The rows lie along a hidden order. The number after each row says roughly how far along it the row is, from 0 to 9. A new part has a new order.
(in the rows, 128 means zero)
[139 148 141 161 142 122 146 135 137 132 140 140 151 139 141 139 144 138
 130 145 162 151 148 148 149 134 148 151 122 144 174 160 133 144 148 143
 144 146 148 150 140 134 148 150 191 141 147 140 141 150 139 146 144 134
 136 152 144 139 143 140]  2
[138 178 135 182 151 151 160 158 137 155 145 154 182 170 148 141 152 140
 136 152 236 181 134 172 205 153 157 174 122 163 221 204 132 167 184 159
 173 152 160 161 140 133 152 144 255 152 160 138 156 150 180 159 154 154
 157 189 149 138 151 162]  3
[149 167 173 174 143 174 154 149 138 159 144 152 151 148 142 133 169 156
 143 153 164 158 149 152 180 145 169 143 164 153 188 173 139 145 166 145
 148 145 148 150 134 142 147 191 197 146 155 139 132 171 140 148 152 137
 138 144 147 159 186 154]  2
[148 154 159 165 150 131 154 135 141 144 145 140 148 139 141 143 157 142
 136 151 154 148 160 144 152 135 172 154 142 142 188 176 138 143 158 143
 147 155 155 160 144 143 152 169 212 154 155 146 140 173 131 148 173 132
 132 144 154 145 173 151]  1
[145 135 125 174 151 222 127 180 136 162 135 146 161 152 150 147 174 152
 151 148 230 144 108 143 204 151 138 167 117 149 194 255 140 151 181 154
 156 153 143 174 126 124 148 146 162 158 137 144 154 154 191 165 153 153
 146 172 132 145 145 171]  1
[138 146 128 169 153 144 148 143 132 142 139 140 151 145 139 139 159 136
 142 140 187 151 127 147 173 138 140 150 128 139 198 178 133 148 153 166
 145 135 147 145 136 129 134 158 176 150 147 134 144 141 159 141 143 139
 141 166 143 131 142 150]  0
[132 138 138 149 143 135 140 140 131 139 143 132 143 137 134 136 140 142
 135 141 176 136 133 131 155 134 132 146 135 132 152 152 134 138 143 138
 147 142 139 144 134 129 134 149 154 139 141 135 141 132 140 136 136 134
 131 143 140 137 138 148]  3
[147 168 174 172 160 207 152 169 131 201 155 143 141 157 130 135 172 165
 160 155 232 141 122 128 216 154 164 150 195 137 191 203 147 143 181 149
 166 148 145 153 124 139 128 197 179 160 158 132 140 154 150 138 164 141
 136 141 155 151 200 188]  3
[139 148 132 162 138 106 156 128 139 130 137 136 156 138 141 143 143 129
 125 143 138 155 153 146 142 134 159 148 121 142 171 160 131 144 151 144
 143 148 155 148 145 138 150 140 217 149 142 145 140 160 136 144 163 134
 137 152 143 134 145 137]  0
[140 157 148 164 148 164 146 152 134 156 146 145 146 149 140 140 152 152
 141 150 190 139 134 144 177 136 158 152 146 142 183 182 140 148 170 145
 151 143 138 152 138 135 141 159 179 150 146 140 143 148 154 145 155 138
 137 154 148 145 164 164]  2
[158 166 158 157 174 223 148 179 131 224 148 146 147 158 137 142 167 170
 168 142 226 140 118 129 236 155 143 168 190 139 205 243 157 134 155 150
 156 174 152 168 125 136 136 195 162 164 168 147 147 147 157 147 146 149
 136 156 171 142 196 197]  0
[133 165 149 178 148 126 167 144 139 137 153 145 170 151 146 147 146 148
 130 158 201 157 155 152 169 137 170 166 135 147 187 169 137 159 185 145
 164 145 153 164 153 139 150 154 249 153 152 142 151 153 154 152 171 138
 140 168 153 148 157 162]  4
[138 160 160 174 161 149 151 150 135 153 157 136 149 149 137 141 157 151
 147 158 220 142 142 135 181 141 163 163 147 136 181 178 140 152 181 144
 169 146 147 160 139 137 137 165 211 155 153 135 150 145 144 142 168 139
 135 148 154 148 163 173]  6
[130 136 112 153 134 131 143 143 134 132 137 137 157 142 140 139 136 132
 127 139 172 145 124 143 152 137 132 147 110 140 157 171 129 145 153 142
 146 138 141 143 137 127 142 123 173 140 129 137 143 137 160 144 139 140
 141 161 130 130 124 142]  1
[134 144 137 154 137 100 141 125 138 108 141 137 146 137 141 140 134 132
 120 146 152 145 157 151 128 123 150 152 103 142 170 138 130 146 146 138
 140 141 142 151 147 132 151 133 192 137 144 140 145 145 135 146 144 131
 134 152 142 137 127 134]  3
[142 158 140 162 148 140 148 142 138 144 142 140 148 148 141 142 145 140
 133 145 171 147 146 147 166 135 163 155 125 142 184 176 138 149 166 142
 150 152 148 156 144 137 146 141 211 151 148 145 145 151 146 145 161 137
 138 153 151 137 153 155]  1
[140 138 126 154 139 145 138 146 138 139 137 145 159 139 147 148 143 142
 132 148 170 143 138 148 145 135 145 168 117 146 173 194 137 145 156 140
 144 147 142 166 142 130 157 139 187 149 140 145 149 157 160 158 151 142
 138 167 139 140 138 155]  1
[136 138 115 150 141 105 141 135 136 133 135 138 152 139 140 146 135 127
 126 140 163 144 140 146 138 129 144 157 108 139 174 174 132 145 147 144
 141 145 145 146 145 131 151 124 188 147 138 145 146 146 152 147 152 137
 138 153 140 125 128 144]  0
[138 155 129 185 160 129 159 141 136 138 144 142 164 151 144 144 160 135
 142 143 204 163 138 153 184 140 149 165 121 145 221 188 134 156 164 172
 155 145 160 156 144 132 145 159 222 156 157 140 152 147 162 147 153 142
 145 177 153 130 144 155]  1
[141 158 146 171 148 150 150 144 136 142 142 146 154 147 142 138 159 145
 140 147 182 155 138 152 174 140 151 152 142 148 195 176 136 149 159 156
 149 140 148 150 138 134 145 166 194 147 153 136 141 153 153 145 145 139
 141 161 145 142 157 150]  2
[145 160 137 179 155 156 165 159 133 180 156 140 162 154 139 146 156 158
 141 155 213 150 122 137 204 145 141 147 153 138 179 203 141 149 162 153
 167 159 152 139 141 135 138 164 180 155 143 150 148 140 161 138 150 143
 141 164 149 142 161 173]  5
[143 174 160 197 177 146 149 165 139 151 166 152 168 167 147 147 170 152
 149 173 255 168 140 164 206 146 158 198 130 156 247 220 139 173 193 175
 187 153 161 180 140 131 152 184 238 167 179 135 169 154 174 163 155 151
 149 189 160 148 159 184]  9
[139 147 145 152 141 155 160 149 133 169 142 141 157 140 138 140 149 155
 141 145 161 143 135 133 174 141 142 144 170 138 157 175 141 132 144 138
 142 148 144 144 137 137 142 172 160 147 142 144 133 154 141 140 146 137
 133 150 145 144 169 159]  1
[130 138 122 163 141  96 141 136 138 106 147 133 157 136 146 145 130 136
 118 149 174 147 149 147 136 128 137 158  89 139 159 157 130 152 155 137
 154 149 146 154 151 128 150 121 199 137 137 145 153 134 145 148 144 137
 136 163 139 138 108 137]  5
[139 150 121 144 158 170 140 157 130 176 139 139 155 152 140 145 136 148
 145 135 216 139 118 134 195 142 128 170 137 135 177 207 145 141 146 144
 152 163 144 161 135 127 138 140 172 152 151 144 152 126 163 145 138 147
 139 171 156 126 142 174]  0
[137 153 164 175 139 143 146 138 141 124 150 143 151 141 147 142 151 154
 131 158 164 144 164 149 148 130 172 155 130 147 172 152 137 150 178 134
 145 141 141 164 149 138 151 160 209 143 146 141 144 160 140 152 165 134
 134 147 146 162 158 147]  4
[172 173 213 159 162 209 160 166 139 234 156 144 132 142 130 135 188 181
 166 162 175 141 152 124 211 156 172 142 239 142 186 216 158 119 141 134
 151 183 157 158 122 154 145 250 161 164 176 152 125 195 106 145 160 135
 123 111 169 168 244 185]  3
[147 163 165 155 138 148 154 141 137 157 143 147 145 141 138 134 155 151
 138 148 144 149 153 147 159 137 161 141 162 147 174 157 139 136 147 137
 137 149 146 145 138 141 148 182 176 142 151 142 130 164 128 144 147 133
 133 139 150 151 178 148]  1
[145 171 163 192 164 169 148 169 136 168 169 140 153 162 142 142 161 166
 141 172 255 146 132 141 212 146 153 168 138 142 187 212 142 162 190 146
 187 165 149 157 138 134 139 165 191 154 154 145 160 140 159 148 155 145
 140 158 151 158 158 181]  9
[144 162 163 170 150 172 172 155 137 172 148 146 171 146 146 141 157 164
 144 148 177 157 151 140 194 151 158 156 175 147 172 185 146 137 158 137
 156 164 158 161 142 142 146 182 213 150 156 148 139 160 144 150 157 143
 138 154 160 156 184 165]  1
[135 144 124 159 144 174 145 166 127 179 144 136 154 151 133 137 150 149
 142 145 221 144 103 129 200 150 120 145 145 134 149 205 135 139 157 144
 165 147 140 137 125 127 128 142 147 146 132 138 145 127 167 136 136 147
 143 156 131 135 143 167]  4
[153 165 185 160 144 178 161 148 134 189 148 142 134 140 130 131 167 166
 149 150 145 140 146 130 181 144 165 127 202 138 163 166 146 127 145 136
 141 154 145 139 130 147 137 212 157 148 154 142 122 169 120 134 154 130
 127 127 155 159 208 161]  1
[156 162 148 187 178 155 157 150 135 173 154 140 146 153 140 144 174 152
 155 149 214 150 134 143 207 139 149 160 144 138 231 216 145 149 157 177
 156 164 157 155 140 135 140 189 185 165 167 149 153 147 153 141 151 140
 138 165 167 136 168 173]  2
[140 163 154 154 140 174 143 147 133 156 139 145 138 150 135 134 149 145
 139 143 171 141 136 143 174 139 169 144 151 143 174 172 139 145 175 138
 146 140 136 146 133 138 137 153 184 146 144 132 135 152 146 139 158 135
 137 142 144 142 169 158]  0
[144 154 118 177 161 223 132 184 130 189 145 145 149 167 140 148 170 151
 152 151 255 138  89 139 224 150 150 162 127 140 199 255 142 162 202 163
 169 145 138 158 127 126 134 134 172 169 134 141 159 138 202 149 167 153
 150 176 137 132 152 193]  2
[135 158 134 163 149 149 148 144 135 139 142 139 149 150 141 144 141 139
 134 143 182 141 139 142 167 134 165 157 122 139 179 176 138 152 178 142
 151 144 142 157 145 135 141 129 211 152 142 141 148 141 157 144 170 138
 139 158 150 135 149 158]  0
[142 145 131 153 144 169 136 155 132 167 136 142 145 147 136 139 155 143
 144 142 188 141 117 139 175 141 138 148 142 139 176 200 136 141 152 150
 146 143 140 145 128 130 140 153 155 152 139 138 140 150 158 144 144 142
 138 155 137 134 153 159]  0
[164 174 155 150 162 221 145 179 129 242 146 144 132 163 128 135 165 166
 161 139 213 141 104 130 239 156 144 141 193 139 185 243 152 131 145 146
 156 180 146 140 117 139 132 182 138 159 155 150 137 151 148 135 139 147
 138 141 157 137 198 188]  1
[139 157 135 151 146 134 145 140 134 148 142 140 145 147 138 141 132 142
 132 141 167 141 141 143 162 130 152 152 129 138 173 164 138 144 152 139
 144 151 141 146 144 136 142 140 183 145 142 144 144 140 144 140 149 135
 135 154 153 133 147 154]  1
[147 159 140 154 150 135 152 148 137 170 145 143 152 147 139 146 144 143
 137 151 183 147 141 145 168 138 158 163 143 144 188 196 140 145 155 146
 150 159 150 157 141 139 151 155 204 159 152 149 145 161 146 148 162 139
 137 159 154 134 163 164]  1
[133 153 136 167 149 114 162 136 139 132 144 135 165 145 144 144 140 133
 128 144 179 159 154 145 161 142 161 165 120 142 179 171 134 152 170 141
 160 155 161 164 147 137 146 131 254 151 150 143 152 147 147 147 170 140
 140 159 151 135 144 151]  1
[136 147 115 172 160 165 138 164 129 159 144 137 154 158 138 139 157 138
 144 143 237 152 103 142 204 147 123 157 112 139 186 214 132 155 165 164
 165 145 147 141 128 122 131 135 165 150 140 136 154 122 179 139 135 149
 148 171 137 127 127 163]  4
[135 139 137 158 138 135 138 139 134 129 140 138 146 137 139 138 144 140
 132 143 165 141 139 142 149 132 140 147 124 139 164 155 133 142 150 141
 142 141 140 147 137 130 143 151 165 140 138 137 141 145 147 143 142 134
 134 150 137 140 138 143]  2
[134 156 132 163 144 116 136 140 138 116 143 146 154 150 145 142 133 135
 125 149 185 153 147 163 150 127 149 170  96 151 194 163 132 157 163 146
 149 144 143 159 146 129 154 127 200 141 152 139 155 141 155 155 140 140
 141 173 146 137 125 145]  4
[126 144  87 156 144 186 111 173 125 153 132 145 150 168 138 138 139 128
 138 140 255 143  74 155 198 141 117 161  85 145 189 223 126 166 186 163
 162 124 123 139 122 112 132  92 143 145 123 126 160 112 210 146 124 155
 157 190 117 116 101 165]  3
[136 147 128 163 146 117 145 137 133 134 141 143 149 142 138 142 146 134
 134 143 173 147 134 151 147 129 144 151 123 140 191 165 131 149 150 160
 141 131 142 142 142 130 145 152 177 151 144 138 143 149 154 142 144 134
 139 166 142 130 138 144]  1
[154 180 173 176 158 162 165 154 141 182 152 148 159 155 142 142 167 154
 145 159 197 165 157 151 198 152 179 166 166 153 208 210 145 150 172 145
 164 171 164 168 139 146 153 184 244 160 169 148 144 179 140 154 172 142
 140 150 163 153 194 170]  3
